In the rows, 128 means zero.
Here are made-up objects, facts about them, and rows of numbers that follow some of those facts. Name the object behind each unnamed row.

How the objects are related:
segrir -Ξ-> drebri; flisul -Ξ-> draga; kore -Ξ-> digro; bustal -Ξ-> falus; klonik -Ξ-> brulogo
nobro -Ξ-> flikloris; skevun -Ξ-> zustis; zonak -Ξ-> saplor; selo -Ξ-> ruplir; bugraflis -Ξ-> kedu
ristuk -Ξ-> dapun; linul -Ξ-> stidel; zoflir -Ξ-> segrir; flagruk -Ξ-> drebra; flikloris -Ξ-> bustal
grozer -Ξ-> draskas; vevik -Ξ-> ristuk; vigre -Ξ-> daka; drebra -Ξ-> bugraflis; stuvuk -Ξ-> nobro
losor -Ξ-> gresu; volus -Ξ-> dubruk; nemugik -Ξ-> kigibun; ruplir -Ξ-> kasko; plosifluk -Ξ-> vevik
rofle -Ξ-> losor; sutak -Ξ-> plaflevor; tuko -Ξ-> grozer; pinan -Ξ-> selo; vezak -Ξ-> kore
pluratri -Ξ-> stibrarol; gede -Ξ-> drofle; stidel -Ξ-> trilik; plidra -Ξ-> donekla; trilik -Ξ-> klopa
zodal -Ξ-> klori; gregatras -Ξ-> zevem; flafen -Ξ-> zustem; skekla -Ξ-> dobas; draga -Ξ-> plosifluk
datoplak -Ξ-> skava; plaflevor -η-> betris; moge -η-> trilik; segrir -η-> losor; segrir -η-> miven
flisul -η-> trilik; digro -η-> maba; digro -η-> nemugik; digro -η-> brulogo; digro -η-> kotus
saplor -η-> gukis; bustal -η-> maba; gukis -η-> betris; gukis -η-> banos; nobro -η-> vudur
zonak -η-> flagruk; zonak -η-> bradil; zonak -η-> vigre; dapun -η-> brulogo; brika -η-> betris
brika -η-> miven; brika -η-> stidel; brika -η-> zoflir; drofle -η-> fligral; zukler -η-> segrir
zukler -η-> trilik; zukler -η-> stidel; fligral -η-> kasko; selo -η-> zoska; selo -η-> tuko
zoska -η-> bradil; zoska -η-> banos; flifam -η-> ristuk; flifam -η-> miven; ristuk -η-> maba
linul -η-> saplor; gresu -η-> daka; gresu -η-> stidel; dreklos -η-> miven; skava -η-> stibrarol
skava -η-> banos; skava -η-> drebra; kedu -η-> bradil; flagruk -η-> segrir; lomi -η-> bugraflis
lomi -η-> fadrim; flikloris -η-> kasko; grozer -η-> fligral; rufetem -η-> rofle; flunam -η-> miven
flunam -η-> stidel; drebra -η-> daka; gibru -η-> brika; gibru -η-> stibrarol; gibru -η-> zoflir
saril -η-> miven; saril -η-> lomi; saril -η-> drebra; nozu -η-> losor; deflas -η-> drebri
deflas -η-> gibru; deflas -η-> stibrarol; nemugik -η-> zukler; nemugik -η-> brika; nemugik -η-> nukomar
nemugik -η-> stidel; niskik -η-> megra; niskik -η-> skitrul; plebri -η-> flaflel; plebri -η-> flikloris
plosifluk -η-> dreklos; fadrim -η-> daka; brulogo -η-> trilik; rofle -η-> kotus; nukomar -η-> flunam
dubruk -η-> ristuk; sutak -η-> plebri; sutak -η-> fadrim; tuko -η-> stibrarol; tuko -η-> banos
nubri -η-> pluratri; nubri -η-> grozer; nubri -η-> lomi; klopa -η-> flaflel; klopa -η-> kidevir
gese -η-> gibru; kidevir -η-> segrir; gede -η-> miven; stidel -η-> banos; skitrul -η-> plosifluk
skitrul -η-> brika; skitrul -η-> stibrarol; skitrul -η-> dreklos; skitrul -η-> stidel; donekla -η-> daka
donekla -η-> dreklos; kasko -η-> daka; maba -η-> banos; vudur -η-> banos; stibrarol -η-> banos
flaflel -η-> drebra; skekla -η-> losor; skekla -η-> plaflevor; skekla -η-> nobro; skekla -η-> tuko
zustem -η-> daka; zustem -η-> zukler; plaflevor -μ-> 781; moge -μ-> 777; segrir -μ-> 777
flisul -μ-> 777; digro -μ-> 863; kotus -μ-> 777; draskas -μ-> 781; kore -μ-> 777
gremum -μ-> 777; banos -μ-> 777; saplor -μ-> 777; bustal -μ-> 777; megra -μ-> 781
gukis -μ-> 863; klonik -μ-> 777; bradil -μ-> 863; nobro -μ-> 777; skevun -μ-> 863
zonak -μ-> 863; dapun -μ-> 777; brika -μ-> 781; drofle -μ-> 777; zukler -μ-> 863
pogus -μ-> 781; fligral -μ-> 863; selo -μ-> 863; zoska -μ-> 777; bugraflis -μ-> 781
flifam -μ-> 781; ristuk -μ-> 777; fluborik -μ-> 863; linul -μ-> 863; gresu -μ-> 777
zoflir -μ-> 863; dreklos -μ-> 781; skava -μ-> 863; kedu -μ-> 863; zustis -μ-> 781
flagruk -μ-> 781; lomi -μ-> 777; flikloris -μ-> 781; grozer -μ-> 777; rufetem -μ-> 781
vevik -μ-> 781; vigre -μ-> 777; flunam -μ-> 863; drebra -μ-> 863; stuvuk -μ-> 777
gibru -μ-> 777; losor -μ-> 781; betris -μ-> 781; volus -μ-> 781; saril -μ-> 863
nozu -μ-> 863; deflas -μ-> 777; nemugik -μ-> 777; niskik -μ-> 777; ruplir -μ-> 777
plebri -μ-> 781; plosifluk -μ-> 777; fadrim -μ-> 863; brulogo -μ-> 781; falus -μ-> 777
kigibun -μ-> 863; rofle -μ-> 777; zevem -μ-> 863; nukomar -μ-> 781; dubruk -μ-> 863
sutak -μ-> 863; miven -μ-> 781; tuko -μ-> 777; nubri -μ-> 777; pinan -μ-> 777
vezak -μ-> 777; klopa -μ-> 781; gese -μ-> 777; klori -μ-> 777; pluratri -μ-> 777
kidevir -μ-> 863; dobas -μ-> 781; gede -μ-> 777; stidel -μ-> 863; plidra -μ-> 863
skitrul -μ-> 777; drebri -μ-> 781; daka -μ-> 781; donekla -μ-> 777; trilik -μ-> 777
kasko -μ-> 863; maba -μ-> 863; zodal -μ-> 781; gregatras -μ-> 777; flafen -μ-> 781
vudur -μ-> 777; stibrarol -μ-> 781; flaflel -μ-> 863; skekla -μ-> 777; draga -μ-> 777
zustem -μ-> 777; datoplak -μ-> 863

Known rows:
gregatras: [130 142 139 132 131 143 111 123 128 128 121 160 120 110 114 111 139 107
 134 132  96 138 192 168 151 112 129 172 153 156 137 144 174  97 118 128
 138 107 101 145 133 138 124 127]
donekla: [111  97 120 145  97 130 151 134 150 150 121 168 107 104  93 112 110 123
 123 132 105 146 153 107 130 127 128  85 114 106 124 122 154 124  99 144
 108 136 147 107 148 137 129 131]
sutak: [133 102 130 123  99 131 117 162 141 127 121 131 119 114 128 124 161 119
 150 144 135 109 141 117 153 132 124 139  82 128 128 130 137 127 144 111
 122 148 121 144 144 140 134 116]
plebri: [126 131 143 117 111 129 131 142 137 128 121 111 116 153 136 116 119 123
 136 136 112 105 137 107 165 124 114 140 115 140 137 159 141 123 122 125
 124 149 137 102 143 120 121 137]
kigibun: [129 126 154 126 145 127 139 106 119 103 119 162 127 124 125 117 106 117
 124 134 149 113 148 105 121 128 133  93 117 157 122 104 137 141 106 122
 126 124 115 100 128 116 108 145]
fluborik: [130 119 150 126 130 128 124 120 120 107 119 154 126 114 126 122 142 112
 139 137 158 115 153 118 131 129 130 123  95 151 123 109 140 133 121 120
 129 127 109 129 129 130 121 133]
draskas: [119 144 171 125 141 122 145  91 117 121 113 116 117 142 119 121  93 123
 115 133 146 121 142  90 120 130 124 103 105 149 117 116 127 152 100 140
 121 130 133  89 129 104 124 151]
nukomar: [125 130 128 125 120 127 124 123 141 131 125 107 122 124 133 124 127 118
 141 134  99 122 120 121 141 126 120 111 113 146 125 171 111 134 123 141
 124 147 134 111 150 113 131 135]
draga: [128 127 138 130 137 131 129 128 116 114 122 149 121 130 143 119 128 105
 130 132 167 139 127 133 136 125 123 137 115 135 114 109 133 108 125 133
 129 125 120 133 120 137 135 122]
kore: [124 123 141 130 132 133 128 130 120 124 121 152 121 119 131 118 125 104
 135 132 145 131 134 136 138 121 123 132 124 134 119 115 144 108 116 134
 127 120 107 132 120 131 132 132]
pogus: [123 140 165 127 129 124 123 113 122 118 116 114 125 137 124 121 118 111
 126 131 167 126 152 117 138 126 121 129 104 150 125 153 138 125 116 141
 131 132 108 113 135 116 132 134]
stidel: [140  83  94 115 128 134 118 105 126 146 137 119 149 107 131 123 155 115
 141 142 151 123 103 189 124 136 136  89 115 142 141 108 127 140 153 127
 118 138 123  93 144  80 137 138]
stuvuk: [132 130 156 130 129 135 131 136 113 126 117 117 116 118 127 122 138 106
 132 141 138 140 145 130 145 124 121 162 113 140 120 112 151 107 128 132
 130 128 113 143 124 133 137 129]
gede: [140 142 121 128 125 145 134 123 128 141 132 135 104 120 156 121 145 103
 156 154  49 149  94 130 132 120 125 139 108 150 139 145  96 119 131 119
 125 143 154 126 139 121 133 129]
rofle: [136 136 131 122 118 138 132 145 129 136 105 122 105 124 133 115 143 115
 130 142  90 122 120 136 158 126 118 172 121 130 127 119 139 117 134 121
 127 131 155 139 129 134 133 122]
kotus: [127 129 152 128 137 131 138 132 113 118 115 144 116 124 124 119 117 111
 131 132 155 136 130 118 137 125 121 139 121 135 116 112 140 106 122 135
 123 124 125 132 122 135 131 137]
rufetem: [127 133 139 119 117 127 127 124 135 125 120 119 123 136 127 119 127 120
 133 130 110 112 136 124 150 125 117 131 117 141 126 157 128 125 122 132
 125 143 130 107 140 114 126 134]
saplor: [128  99 148 119 122 118 157 154  96 124 143 122 144 128 130 126 112 119
 142 123 148 128  55  99 149 121 127  69 144 130 140 138 159  81 112 115
 113 148 109  97 136 136 127 174]
klonik: [133 141 149 131 128 138 126 129 123 117 121 145 119 113 119 115 142 104
 133 135 116 143 160 149 152 117 127 154 135 150 136 134 168 100 122 127
 132 115 110 145 125 139 129 131]

Which object is each row?
No name comes twice in this set of rows, the named rows included.
[129 133 154 127 149 130 159 109 108 122 119 140 116 132 131 117  90 113
 113 136 138 137 111 108 112 126 130  97 131 142 119 104 142 123 101 132
 123 120 132 100 119 115 121 151] : klori
[125 142 131 134 112 136 125 104 145 141 144 138 111 117 140 125 131 102
 164 142  47 146 126 111 138 118 127  95 101 160 144 190  78 135 111 139
 119 157 139 105 161 102 123 143] : dreklos
[134 125  89 122 115 129 124 152 139 111 106 121 146  87 131 126 130 135
 130 126  65 112  90 142 113 136 130  76 136 148 107 165 114 144 131 136
 127 136 159 132 161 130 134 120] : zukler
[131 104 185 126 107 121 119 133 100 112 125 110 140  89 104 129 143 113
 143 136 149 125 154 103 142 125 132 121 102 144 129 132 167 117 121  95
 124 141  75 143 145 139 130 156] : datoplak
[125 126  98 124 126 129 144 151 135 122 121 163 125 131 150 120 116 121
 131 122 132 117  79 131 137 129 117 101 134 124 106 117 126 107 117 147
 125 131 145 116 128 134 129 132] : dapun
[124 108 118 134 121 130 158 121 149 139 116 143 112 123 123 114  93 134
 112 133 119 141 112 113 108 129 132  90 132 129 134 114 157 125 111 144
 115 131 158  97 140 136 126 122] : zustem
[135 121 161 126 129 133 115 116 120 117 115 136 121  95 117 125 151 109
 132 145 136 120 176 129 133 129 129 141  91 146 121 112 132 141 125 118
 130 131 106 150 137 129 126 127] : zoflir
[141 138 115 118 118 133 125 163 128 118  98  99 133 113 141 128 141 124
 119 130 102 126  80 148 133 131 117 143 139 138 106 149 139 109 140 138
 132 133 148 159 138 142 144 113] : flisul
[134 115 104 132 117 137 124 115 137 128 137 158 124  93 138 125 142 107
 158 143  72 135 107 137 121 127 137  70 104 155 136 147  90 147 123 119
 121 147 134 114 158 106 127 141] : flunam
[113 121 125 127 116 122 125 136 142 127 131 140 125 135 134 124 133 116
 146 123 152 113 133 123 153 131 110 104  96 119 114 149  98 125 122 156
 116 152 131 100 140 109 132 140] : plaflevor
[123 148 160 138 126 134 118 101 129 124 135 128 112 120 137 128 117  99
 159 141  98 142 151 109 134 120 121 102  95 161 128 159  80 132 103 140
 126 144 115 119 144  94 128 142] : miven
[120 128 135 132 136 132 140 122 118 121 120 163 122 127 133 117 116 112
 127 126 164 132 136 119 131 124 124 105 118 130 111 103 133 109 110 144
 120 124 128 118 116 128 130 140] : falus

The same objects again, as new rows of numbers:
Some rows with their names:
ristuk: [115 149 127 128 152 127 134  90 137 132 189 125 137 141 114 123 133 161
 147 153 133  76 131 137 144 120 128 126 138 142 122 151 133 145 136 101
 130 131 121 135 109 121 145 110  83 129 127 118 120 144]
skekla: [103 129 127 128 162 123 126 129 129 133 137 130 130 124 124 130 129 151
 132 131 163 109 127 121 137 126 128 130 130 141 136 130 137 138 129 106
 124 133 124 133 116 120 133 121  99 131 124 125 113 129]
zodal: [147  97 119 131 103 137 141 125 125 130 165 135 130 111 138 136 135 132
 128 128  58 112 132 137 120 130 121 128 128 125 121 124 136 129 116 121
 133 120 112 133 129 122 132 130 144 124 126 125 119 121]
stuvuk: [123 101 134 130 106 130 136 130 127 131 134 137 142 106 136 145 124 147
 116 129 129  98 137 125 135 125 117 134 134 133 152 131 135 136 115  91
 133 135 126 123 119 124 137 127 143 129 144 130 112 123]
selo: [ 99 138 123 106 170 120 143 127  95 110  92 151 144 124 161 122 155 113
 153 123 160 116 110 129 118 129 199 139 116 141 122 124 130 134 108 114
 125 116  87 128 124 124 126 111 106 140 119 124 127 136]
zoflir: [144 112 126 121  94 126 125 117 127 125 106 129 122 119 151 140 131 130
 140 129  88  91 144 144 128 126 138 134 122 127 123 126 131 143 108 106
 134 112 110 125 124 124 130 129 131 131 141 125 118 124]
stidel: [187 148 137 131 150 139 128 144 132 116  35 130  76 138 115 157 124 152
 183 106  54 160 160 105 135 112 161 148 124 149  90 125 128 172 130  97
 110 136 109 149 144 107 105 120 109 139 100 154 114 138]
plosifluk: [ 96 141 141 125 133 120 130  80 142 144 185 130 137 151 110 135 140 176
 154 144  97  86 130 153 158 113 100 128 134 145 104 148 138 143 141 115
 135 115 127 133 108 116 147 123 105 121 129 134 131 146]
skevun: [143 114 124 122  95 127 123 119 130 122 108 129 123 117 152 137 129 129
 136 132  89  92 147 144 125 123 133 133 125 126 121 128 129 141 109 113
 137 115 113 123 125 126 130 129 138 133 140 124 121 125]
fligral: [134 151 117 130 163 130 113 123 125 121  97 114 130 138 137 106 126 116
 137 152 178  98 134 127  99 134 156 122 127 127 118 130 120 114 133 155
 129 121 138 121 128 139 123 121 116 142 119 112 129 129]
gese: [115 143 134 131 149 126 123 136 129 130 129 126 136 130 113 122 124 131
 111 131 172 145 122 118 137 130 134 125 133 131 139 131 124 119 136 131
 125 140 143 125 127 132 128 128 108 129 127 127 133 129]
kigibun: [153 130 125 124  85 130 124 124 127 124  99 121 125 125 141 129 123 108
 117 130  94 127 138 147 126 129 137 126 127 115 129 129 116 127 114 135
 135 125 134 114 137 138 125 136 142 131 139 127 138 125]
pogus: [160 109 121 134  94 139 138 128 126 128 156 128 135 118 129 127 128 110
 111 129  77 144 125 144 119 134 120 121 129 115 125 128 122 120 123 145
 134 128 130 126 140 132 125 137 151 122 129 129 135 120]
plebri: [131 135 109 138 157 137 132 133 125 125 152 125 127 132 121 108 131 115
 125 139 143 135 119 125 106 136 137 117 131 123 118 130 127 110 139 157
 126 127 130 134 133 133 127 125 125 130 111 114 126 125]
dapun: [112 146 138 130 135 124 125 115 140 116 157 116 143 144 115 120 125 135
 117 130 167 138 119 120 143 130 138 122 141 128 122 133 124 124 137 130
 123 135 145 130 127 133 133 126 105 129 134 123 137 133]
kedu: [135 147 125 122 129 116 109 130 133 129 102 116 106 133 127 111 117  97
 131 131 161 125 130 124 115 135 131 122 115 114 134 125 124 128 128 150
 127 124 128 127 129 137 123 124 114 129 132 117 139 128]
flifam: [ 95 138  87 130 141 135 128 149 119 138 149 137 108 137 110 124 132 118
 126 130 104 166 116 159 134 132  96 115 117 125 126 128 125 102 140 155
 130 123 126 127 132 131 133 141 124 120 105 125 130 124]
dobas: [155 110 120 134  94 138 138 128 128 128 157 129 134 118 132 125 129 108
 108 128  74 144 125 140 119 132 113 121 131 115 126 127 122 119 123 145
 133 130 130 124 141 133 128 136 152 123 128 127 136 120]
miven: [120 116  96 128  99 134 134 139 120 145 149 138 116 121 121 135 130 111
 105 125  46 165 124 171 141 131  85 119 119 119 133 128 123 111 126 146
 138 125 128 116 137 132 134 150 143 115 123 133 133 120]

Rows to name:
No name comes twice in this set of rows, the named rows included.
[ 84 126 139 124 143 118 123 132 133 125 135 131 126 138 120 141 132 151
 139 111 164 143 121 115 153 121 117 134 129 139 121 117 143 134 134 106
 120 124 126 137 117 118 134 128 117 126 132 135 123 131] : nemugik
[110 107 141 114 146 123 155 128  97 127 130 150 173  99 156 134 156 126
 105 121 130 122 110 131 140 129 165 138 127 141 145 125 129 134  98  97
 133 131 100 116 124 125 130 124 105 129 137 137 131 124] : ruplir
[125 150 120 126 146 125 115 127 125 124  90 121 120 143 134 115 127 111
 139 138 163 118 133 130 114 128 140 126 123 126 120 129 122 116 135 154
 128 118 138 122 130 136 121 127 131 137 119 122 134 132] : flaflel
[159 160 155 126 141 131 147 131 120 139 107 138 117 131 103 129 112 117
 140 121 146 154 122  98 130 130 146 136 132 125 165 144 115 152 142 117
 120 167 125 132 136 126 110 109 122 122 117 143 141 146] : vudur
[174  97 137 145 127 137 118 135 153  89 109 104 132 116 128 155 129 177
 105 109  75 154 155 103 158 113 152 131 152 147  75 109 136 146 108  83
 114 128 137 143 134 116 128 140  87 143 139 134 106 113] : trilik
[ 98 145 138 125 142 122 123 140 126 136 115 133 123 142 108 133 126 129
 126 113 164 169 116 125 150 125 107 129 125 133 139 129 126 123 144 134
 122 133 144 125 129 128 127 135 125 121 126 140 141 132] : skitrul
[119 136 114 123 133 125 120 121 126 116 109 127 114 134 140 127 128 129
 154 136 147  97 136 126 120 125 154 131 122 133 113 127 134 135 122 117
 126 113 111 133 121 124 128 119 115 137 124 114 117 129] : zonak
[123 139 163 123 172 120 119 114 115 135  57 121 150 141 158 112 149 116
 142 133 180 115 121 121  88 125 144 141 119 137  91 112 125  92 139 184
 133 104 149 115 133 135 115 128 177 137 119 138 146 134] : kasko
[158  99 154 137 108 134 135 120 127 142 125 123 143 120 143 125 139 120
 119 126  88 138 126 131 102 126  97 133 127 121 103 119 126 102 135 173
 138 115 147 120 140 131 122 141 193 120 128 142 143 124] : daka
[147 130 105 142 158 142 125 144 131 118 132 117 118 130 115 118 130 125
 125 131 103 161 130 124 115 130 134 118 133 129  98 124 124 111 135 155
 120 130 135 136 141 130 123 132 118 133 107 123 125 123] : klopa

Now the same objects, written a new way:
Named rows:
gese: [103 147 160 111 167 105 170 142  90 115 139 144 164 100 149 148 143 141
 124 120  83 120 110 138 110 143  95 100  93 182 134  99]
dapun: [110  86 179 131 107 108 146 104 107 110 150 147 121  77 193 108 106 167
 157 139 144 152 130 106 131 139 134 140  71 209 108 184]
bradil: [146 172 123 101  82  99  79  84 125 131 163 131 148  95 123 119  85 123
 147 141 116  77 170 123  86 149 165 112 138  83 118  98]
kotus: [113 134 129 129  90  89 132 121  64 145 164 164 112 107 152 116  81 151
 191 205 135 134 153 135 136 178 123 116 106 158 105 175]
ruplir: [115 117 153 136 124  82 145 135  85 102 158 134 130 115 168 133 118 131
 142 160 126  89 141 134 119 127 152 135 116 148 118 123]
daka: [ 94 169  68  88 175 128  78  62  86 123 128 142 177 171 142 100  70 102
 204 141 149  93 148  97 207 150 136 113 139 128 124 165]
kidevir: [132 142 130 107 103 151 104  88 132 100 127 108 132 115 157 113 107 147
 140  90 129 116 169 120 140 144 169 130 115 125 132 123]
megra: [ 93 154 138 117 152  97 139 114  78 132 144 139 157 123 119 122  97 124
 170 135 134 132 136 123 137 123  91  95 130 147 109 106]
kedu: [145 119 181  86 102 109 108  80 157 120 161 123 146  76 155 127 132 125
 110  96 111  95 148 114  88 101 167 135 125 138 113 111]
draga: [109 111 158 133 128  78 144 121  85 106 147 151 132 106 159 137 122 137
 140 146 127 106 136 143 123 126 146 139 128 146 111 137]
plebri: [ 94 123 125 115 154 142 123 110 118  82 109 111 142 136 195 124 120 114
 157  62 155 111 131 124 178 104 149 145 121 136 106 120]
selo: [154 137 176  99 114 122 134 110 150 119 140 106 153  69 140 134 139 127
  96  81  95 121 140 135  65 117 127 115 113 151 123  70]
zoska: [150 147 158 113  99 103 132 104 141 115 148 123 173  83 158 136 142 122
 117 105 100  94 114 133  92 151 137 103  87 122 112 108]
rofle: [123 117 172 158  95  96 150 143  74 124 140 151  81  99 153 138 112 154
 164 159 140 151 152 160 129 160 123 121 105 168 112 160]
gede: [128 141 147 140 110 144 156 150 110  93  99 121 118 123 165 113 134 150
 148  99 109 146 124 153 137 148 122  96  82 140 125 113]
vezak: [107 134 163 133 119  78 156 133  72 119 154 132 117 107 159 157 138 129
 145 137 116 122 136 169 135 142 162 138 124 125 107 143]
zevem: [ 94 108 108  93 151  88 126  80 102  97 127 159 128  77 147 125  95 132
 104 129 156  90 140 120 115 125 132 173 142 163 118 134]
zustis: [113 116 152 113 144  94 138 128  94 112 159 156 129  94 163 141  97  93
 130 140 183  99 136  82 130 113 102 144 125 150 114 113]
drebra: [ 86 160 106  96 167 153  80  97 103 104 114 110 153 142 139  99 113 140
 173 107 102 104 165 133 161 132 156 103 144 114 144 127]

Name these rows:
No name comes twice in this set of rows, the named rows included.
[139 135 162  89 101 134 113  90 150 112 132 116 131  72 151 119 136 129
 126  89 121 129 153 124  94 126 142 130 113 140 119 104] : nozu
[121 128 157 102 117 102 154 110  95 117 149 151 142  83 179 133 128 151
 131 121 120 138 127 135 129 165 110 120  77 184 114 160] : bustal
[115 102 164 112 110  99 160 119  86 120 147 142 110  70 163 144 124 131
 151 123 182 160 133 128 127 123 112 152 116 183 103 137] : rufetem
[120 141 129 100 125 136 120 105 106 130 133 131 133 110 150 118 106 150
 180 120 150 172 141 114 144 146  92  98  96 170 119 122] : nukomar
[ 68 150 117 154 150 129  98 148  66  80 131 151  90 150 175 152 111  82
 114 103 131  80 142 153 183 170 119 134 135  99 110 154] : pluratri
[137 161 155 133  78 162  90 121 136 113 143 114 143 120 176 114 123 138
 152 121 105 117 149 106 120 172 152  93  81 129 106 152] : segrir
[108 210 134  98 160 118  90 123  97 126 155 165 170 129 114 149  89  77
 123 147 120 103 138  70 118 166  43  51 121 160 116  94] : stibrarol
[123 152 151  91 128 115 143 111 113 137 141 118 155  66 121 131 128 124
 115 116  97 122 135 140  92 122 105 105 124 160 134  86] : gukis
[118 203 119 100 133  93 115 102  74 138 143 138 175 122 107 121  93 116
 174 161 127 120 147 123 125 145 107  68 124 126 125  95] : betris
[107 106 150  70 145 109 143  77 118 135 143 134 138  71 152 109 104 170
 122 125 119 138 146 121 123 112 128 153 115 209 113 141] : dubruk
[121 143 135 113 148  98 190 150  85 139 180  97 182  59 184 113 115 123
 157 145 113  71 154 101  82 122 114 125  91 125 138  84] : saplor
[119 142 127  99 107 117 116 110 106 141 139 137 130  85 119 100  86 159
 175 171 117 144 184 130 125 164 107 104 117 153 127 141] : maba
[ 90 121 139  97 169 175 131 113 132  84 103  94 136 109 175 115 143 151
 116  56 105 119 143 135 151 114 121 138 102 165 141 123] : saril

